Here is a tiny trained network, its code and every weight. The questions are about switching its units off for an input and a target symbol, where a switched-off unit gives its printed mean instead of its output.

import numpy as np


def w(rows, s, z=0):
    codes = np.array(rows[::2]) - 128.0
    scale = np.full(codes.shape[1], s)
    scale[-1] = z or s
    return codes * scale


def f(y):
    return y / 2 * (1 + np.tanh(0.7978845608 * (y + 0.044715 * y**3)))


def softmax(a):
    e = np.exp(a - a.max(-1, keepdims=True))
    return e / e.sum(-1, keepdims=True)


def log_softmax(a):
    a = a - a.max(-1, keepdims=True)
    return a - np.log(np.exp(a).sum(-1, keepdims=True))


def net(x, mask):
    ids = ['αβγεζηθμστψω'.index(c) for c in x.split()]
    T = len(ids)
    res = E[ids] + P[:T]
    r = res
    for j in range(3):
        rows = slice(4 * j, 4 * j + 4)
        q, k, v = (r @ M[0][rows].T for M in (Q, K, V))
        z = softmax(np.where(np.tri(T) > 0, q @ k.T / 4**0.5, -1e9)) @ v
        o = O[0][rows]
        res = res + np.where(mask[j], z, o[:, -1]) @ o[:, :-1]
    y = f(res @ A[0][:, :-1].T + A[0][:, -1])
    res = res + np.where(mask[3:7], y, B[0][:, -1]) @ B[0][:, :-1]
    return log_softmax(res[-1] @ U[:, :-1].T + U[:, -1])


Q, K, V, O, A, B = {}, {}, {}, {}, {}, {}
E = w([
[164,132,207],'α',
[135,79,158],'β',
[119,190,150],'γ',
[111,196,137],'ε',
[132,75,150],'ζ',
[109,197,132],'η',
[8,168,132],'θ',
[118,112,199],'μ',
[75,121,201],'σ',
[109,197,135],'τ',
[192,189,120],'ψ',
[119,38,98],'ω',
],0.017)
P = w([
[160,46,102],'0',
[151,85,115],'1',
[142,112,123],'2',
[138,138,131],'3',
[131,158,137],'4',
[131,178,142],'5',
[131,195,141],'6',
[129,219,145],'7',
[127,237,153],'8',
[119,254,157],'9',
],0.0067)
Q[0] = w([
[148,239,70],'head 0',
[228,160,138],'head 0',
[148,118,44],'head 0',
[171,163,29],'head 0',
[66,60,120],'head 1',
[89,86,177],'head 1',
[128,29,91],'head 1',
[47,158,69],'head 1',
[91,216,34],'head 2',
[85,126,172],'head 2',
[250,126,81],'head 2',
[117,67,115],'head 2',
],0.021)
K[0] = w([
[114,222,78],'head 0',
[232,194,131],'head 0',
[128,136,16],'head 0',
[141,180,4],'head 0',
[54,99,100],'head 1',
[87,81,154],'head 1',
[84,66,40],'head 1',
[76,217,123],'head 1',
[73,246,49],'head 2',
[96,136,200],'head 2',
[244,81,19],'head 2',
[100,80,100],'head 2',
],0.019)
V[0] = w([
[174,88,166],'head 0',
[148,180,150],'head 0',
[145,147,141],'head 0',
[92,134,99],'head 0',
[100,62,201],'head 1',
[127,125,131],'head 1',
[120,94,163],'head 1',
[171,154,90],'head 1',
[127,155,9],'head 2',
[210,142,172],'head 2',
[132,135,103],'head 2',
[113,126,115],'head 2',
],0.012)
O[0] = w([
[135,90,49,143],'head 0',
[101,90,160,178],'head 0',
[108,105,136,150],'head 0',
[138,163,163,104],'head 0',
[196,178,168,178],'head 1',
[131,130,130,130],'head 1',
[155,152,142,150],'head 1',
[67,103,84,95],'head 1',
[30,169,198,3],'head 2',
[118,152,6,141],'head 2',
[104,140,135,100],'head 2',
[124,126,157,120],'head 2',
],0.013,0.0055)
A[0] = w([
[93,57,175,112],'neuron 0',
[146,3,144,66],'neuron 1',
[156,131,141,11],'neuron 2',
[148,118,103,253],'neuron 3',
],0.018,0.0047)
B[0] = w([
[48,68,120,170],'neuron 0',
[85,253,152,213],'neuron 1',
[95,132,60,173],'neuron 2',
[155,80,157,254],'neuron 3',
],0.021,0.0094)
U = w([
[156,174,178,202],'α',
[104,125,115,73],'β',
[209,2,167,252],'γ',
[129,94,124,55],'ε',
[105,125,113,70],'ζ',
[121,101,118,74],'η',
[140,37,200,66],'θ',
[137,91,131,1],'μ',
[135,93,126,10],'σ',
[125,97,119,57],'τ',
[106,79,18,192],'ψ',
[102,130,111,68],'ω',
],0.0085,0.0053)

Each question gives the input, a string of symbols that net reads in full, and the target symbol t.
The units are the heads (4 rows each of Q, K, V and O) and the neurons (one row each of A and B). Each row of codes is followed by its name. A weight is (code - 128) times the scale printed after its matrix; where a second scale follows, it is the last column's (O, A, B and U).
mask holds one flag per unit, heads first, then neurons. A switched-off unit (its flag False) gives its mean, the last column of its rows in O or B, instead of its output. The means were averaged over made-up inputs and are rounded, as every weight is.
A unit's drop is (log p(t) with every unit on - log p(t) with that unit switched off) / (log p(t) with every unit on - log p(t) with every unit switched off).
The circuit of an input: a set's keep is (log p(t) with only the set's units on - log p(t) with every unit switched off) / (log p(t) with every unit on - log p(t) with every unit switched off). Starting from all 7 units, units are removed one at a time, each time the one whose removal leaves the highest keep (on an exact tie, the one counted first), for as long as the keep stays at least 0.8.
circuit, biggest first: the units of the circuit, biggest drop first
unit that matters most: the unit with the biggest drop
top k neurons: the k neurons with the biggest drops, biggest first
heads that matter: for each layer, one digit per head in row order, 1 if its drop is at least 0.15 and else 0, layers parted by /
input β ω θ ζ τ, target θ: circuit, biggest first	head 2; neuron 1; head 0
input α θ γ τ ψ μ ζ α, target γ: circuit, biggest first	head 2; neuron 3
input β ω μ, target α: circuit, biggest first	neuron 1
input ε α ε τ θ σ σ η ω β, target α: heads that matter	101
input σ τ ω σ ω α θ μ ψ ε, target ψ: heads that matter	010
input ω ε σ α, target α: circuit, biggest first	head 0; neuron 1
input σ ω θ β α τ ω ψ ω, target γ: top 2 neurons	neuron 1; neuron 2
input ψ σ ε, target ψ: heads that matter	011
input β β ψ η α ω ζ ψ μ η, target ψ: heads that matter	010
input ω β μ α σ ω γ η τ ω, target γ: top 2 neurons	neuron 1; neuron 3
input α τ θ η, target θ: top 2 neurons	neuron 1; neuron 0
input ω ζ β τ ε θ η θ ζ β, target γ: circuit, biggest first	neuron 1; head 1
input η ψ η ψ μ, target α: circuit, biggest first	neuron 1; head 2
input μ ε ε μ ζ, target α: top 2 neurons	neuron 1; neuron 0
input ω η β η α σ β σ σ, target γ: top neuron	neuron 1
input τ α μ μ σ σ β, target α: heads that matter	100
input β σ μ σ ω ω γ μ, target γ: top 2 neurons	neuron 3; neuron 1
input σ β ψ σ α γ α σ σ ω, target α: heads that matter	001
input ζ θ ψ β θ α ω, target α: heads that matter	000
input ε η α σ, target α: heads that matter	001
input σ ψ ζ ζ α, target α: circuit, biggest first	neuron 1; head 0
input η β σ ω μ θ, target θ: circuit, biggest first	head 2; neuron 0
input β θ ω ω ζ ψ ζ β, target γ: unit that matters most	head 1
